Below are the code and all the weights of a small trained network. Each question names an input and a class and asks about switching units off, where a switched-off unit gives its printed mean instead of its output.

import numpy as np


def w(rows, s, z=0):
    codes = np.array(rows[::2]) - 128.0
    scale = np.full(codes.shape[1], s)
    scale[-1] = z or s
    return codes * scale


def norm(h):
    return h / np.sqrt((h * h).mean(-1, keepdims=True) + 1e-5)


def f(y):
    return np.maximum(y, 0)


def log_softmax(a):
    a = a - a.max(-1, keepdims=True)
    return a - np.log(np.exp(a).sum(-1, keepdims=True))


def net(x, mask):
    res = np.array(x, float).reshape(1, 4) / 4 @ E
    u = 0
    for l in range(3):
        y = f(norm(res) @ A[l][:, :-1].T + A[l][:, -1])
        res = res + np.where(mask[u : u + 7], y, B[l][:, -1]) @ B[l][:, :-1]
        u += 7
    return log_softmax(norm(res)[-1] @ U[:, :-1].T + U[:, -1])


A, B = {}, {}
E = w([
[103,171,244,127,133,33,145,159,197,90,176,113],'x0',
[106,35,132,107,167,137,1,113,248,122,209,89],'x1',
[80,132,151,128,168,97,134,222,128,139,129,168],'x2',
[170,19,98,71,194,136,179,35,134,57,204,196],'x3',
],0.0087)
A[0] = w([
[87,54,145,203,106,46,132,126,173,117,133,140,42],'L0N0',
[160,191,165,114,88,193,36,108,76,122,18,95,36],'L0N1',
[203,166,145,93,152,91,141,28,71,68,163,145,53],'L0N2',
[118,216,147,213,127,134,191,190,139,96,128,38,80],'L0N3',
[210,115,97,84,41,152,125,53,147,243,91,71,3],'L0N4',
[65,121,127,71,16,117,114,83,111,111,201,77,192],'L0N5',
[211,3,26,159,154,114,237,239,35,189,225,254,9],'L0N6',
],0.0055,0.0014)
B[0] = w([
[123,156,79,167,156,115,116,77,132,130,2,113,167],'L0N0',
[128,87,226,186,95,149,81,97,144,74,114,156,201],'L0N1',
[169,153,100,148,98,63,116,91,127,123,170,153,205],'L0N2',
[125,107,91,114,80,189,152,152,150,77,155,153,212],'L0N3',
[163,80,187,204,122,104,65,100,95,145,76,87,189],'L0N4',
[161,128,173,108,70,185,126,188,114,122,71,219,171],'L0N5',
[152,127,206,54,193,131,94,160,81,126,162,90,254],'L0N6',
],0.0098,0.0063)
A[1] = w([
[117,47,152,91,143,104,89,161,189,164,142,115,57],'L1N0',
[125,31,87,93,192,118,199,164,64,199,93,152,2],'L1N1',
[115,126,108,152,201,112,116,200,210,255,105,73,27],'L1N2',
[152,110,80,40,178,207,159,119,53,117,73,102,117],'L1N3',
[98,145,92,138,81,200,81,239,103,68,147,169,41],'L1N4',
[118,184,121,141,39,88,163,187,182,96,142,82,167],'L1N5',
[222,46,55,129,250,104,121,80,147,59,110,185,250],'L1N6',
],0.0063,0.00091)
B[1] = w([
[103,1,137,213,149,201,188,142,164,131,152,133,196],'L1N0',
[91,122,210,143,152,182,91,106,91,71,183,24,173],'L1N1',
[167,215,79,204,157,207,222,93,86,144,113,231,173],'L1N2',
[80,122,158,127,152,119,76,174,126,80,120,98,195],'L1N3',
[126,129,109,134,106,95,142,123,170,135,195,116,197],'L1N4',
[91,183,118,26,58,156,102,131,64,201,115,109,202],'L1N5',
[65,151,146,123,113,26,196,255,137,114,99,139,255],'L1N6',
],0.0091,0.0073)
A[2] = w([
[133,139,138,186,121,193,128,126,198,169,173,156,55],'L2N0',
[137,138,126,145,172,176,76,191,141,132,187,137,39],'L2N1',
[134,115,113,80,231,137,100,149,24,78,156,89,131],'L2N2',
[236,194,115,49,114,3,177,55,130,60,120,170,5],'L2N3',
[122,203,143,134,88,106,99,178,135,154,172,106,32],'L2N4',
[115,87,48,178,142,89,156,191,158,159,144,170,132],'L2N5',
[72,136,65,167,161,89,172,151,173,121,84,144,148],'L2N6',
],0.0073,0.0021)
B[2] = w([
[159,217,25,113,146,83,178,63,26,130,181,145,195],'L2N0',
[137,207,127,130,168,178,132,81,119,160,167,172,183],'L2N1',
[58,235,181,144,203,108,29,200,65,102,190,154,254],'L2N2',
[169,95,46,94,217,113,104,68,104,254,157,49,219],'L2N3',
[85,83,137,68,145,134,215,152,192,100,83,37,199],'L2N4',
[122,167,145,92,130,118,118,49,172,133,72,171,197],'L2N5',
[159,40,96,126,64,142,121,90,191,70,155,137,181],'L2N6',
],0.0092,0.0064)
U = w([
[88,152,200,120,210,99,62,228,27,84,180,117,234],'0',
[214,99,37,66,185,48,139,71,71,238,162,69,22],'1',
[97,20,144,116,129,64,137,135,231,45,148,200,127],'2',
[121,172,34,186,149,224,160,32,162,168,173,203,30],'3',
[206,83,155,235,38,207,48,109,92,137,50,89,254],'4',
[66,187,126,38,5,141,201,205,159,152,118,75,113],'5',
],0.011,0.0018)

Each question gives the input, the list of numbers given to net, and the class t.
The units are the neurons (one row each of A and B). Each row of codes is followed by its name. A weight is (code - 128) times the scale printed after its matrix; where a second scale follows, it is the last column's (A, B and U).
mask holds one flag per neuron, layer by layer. A switched-off neuron (its flag False) gives its mean, the last column of its row in B, instead of its output. The means were averaged over made-up inputs and are rounded, as every weight is.
A unit's drop is (log p(t) with every unit on - log p(t) with that unit switched off) / (log p(t) with every unit on - log p(t) with every unit switched off).
The circuit of an input: a set's keep is (log p(t) with only the set's units on - log p(t) with every unit switched off) / (log p(t) with every unit on - log p(t) with every unit switched off). Starting from the 12 units with the biggest drops (on a tie, the unit counted first), units are removed one at a time, each time the one whose removal leaves the highest keep (on an exact tie, the one counted first), for as long as the keep stays at least 0.8.
units of the circuit, in order: the units of the circuit, biggest drop first
unit that matters most: the unit with the biggest drop
k most important neurons: the k neurons with the biggest drops, biggest first
k most important neurons of layer l: the k neurons of layer l with the biggest drops, biggest first
input [3,-6,-7,5], class 1: unit that matters most => L2N3
input [-7,-7,0,-1], class 0: 2 most important neurons => (L2N2, L0N6)
input [7,-3,-4,0], class 5: units of the circuit, in order => (L1N5, L0N6)
input [-5,-1,-8,5], class 0: 4 most important neurons => (L1N3, L2N2, L0N6, L0N1)
input [5,0,0,6], class 1: 2 most important neurons => (L2N3, L0N2)
input [-6,-1,7,-5], class 5: units of the circuit, in order => (L1N4, L2N2)
input [5,2,8,-4], class 5: 2 most important neurons => (L1N5, L2N4)
input [3,6,5,-8], class 3: 2 most important neurons => (L1N2, L1N6)
input [0,-5,-3,8], class 0: 2 most important neurons of layer 2 => (L2N2, L2N0)
input [3,6,4,-8], class 3: 3 most important neurons of layer 1 => (L1N2, L1N6, L1N0)
input [-5,-3,1,-7], class 4: 2 most important neurons of layer 0 => (L0N1, L0N4)
input [0,-3,-3,5], class 1: 2 most important neurons => (L0N2, L2N3)
input [5,2,1,0], class 3: 2 most important neurons => (L0N2, L1N6)
input [1,7,-2,-7], class 3: 2 most important neurons of layer 1 => (L1N2, L1N6)
input [-3,4,5,-8], class 3: unit that matters most => L1N2
input [-8,4,3,-6], class 4: 2 most important neurons of layer 0 => (L0N1, L0N4)
input [-1,-2,0,-4], class 5: 2 most important neurons => (L0N3, L1N4)
input [0,3,5,-7], class 5: 3 most important neurons => (L1N5, L2N4, L0N3)
input [3,8,-6,-8], class 4: 2 most important neurons => (L1N6, L0N1)
input [-6,2,-3,0], class 4: units of the circuit, in order => (L0N4)
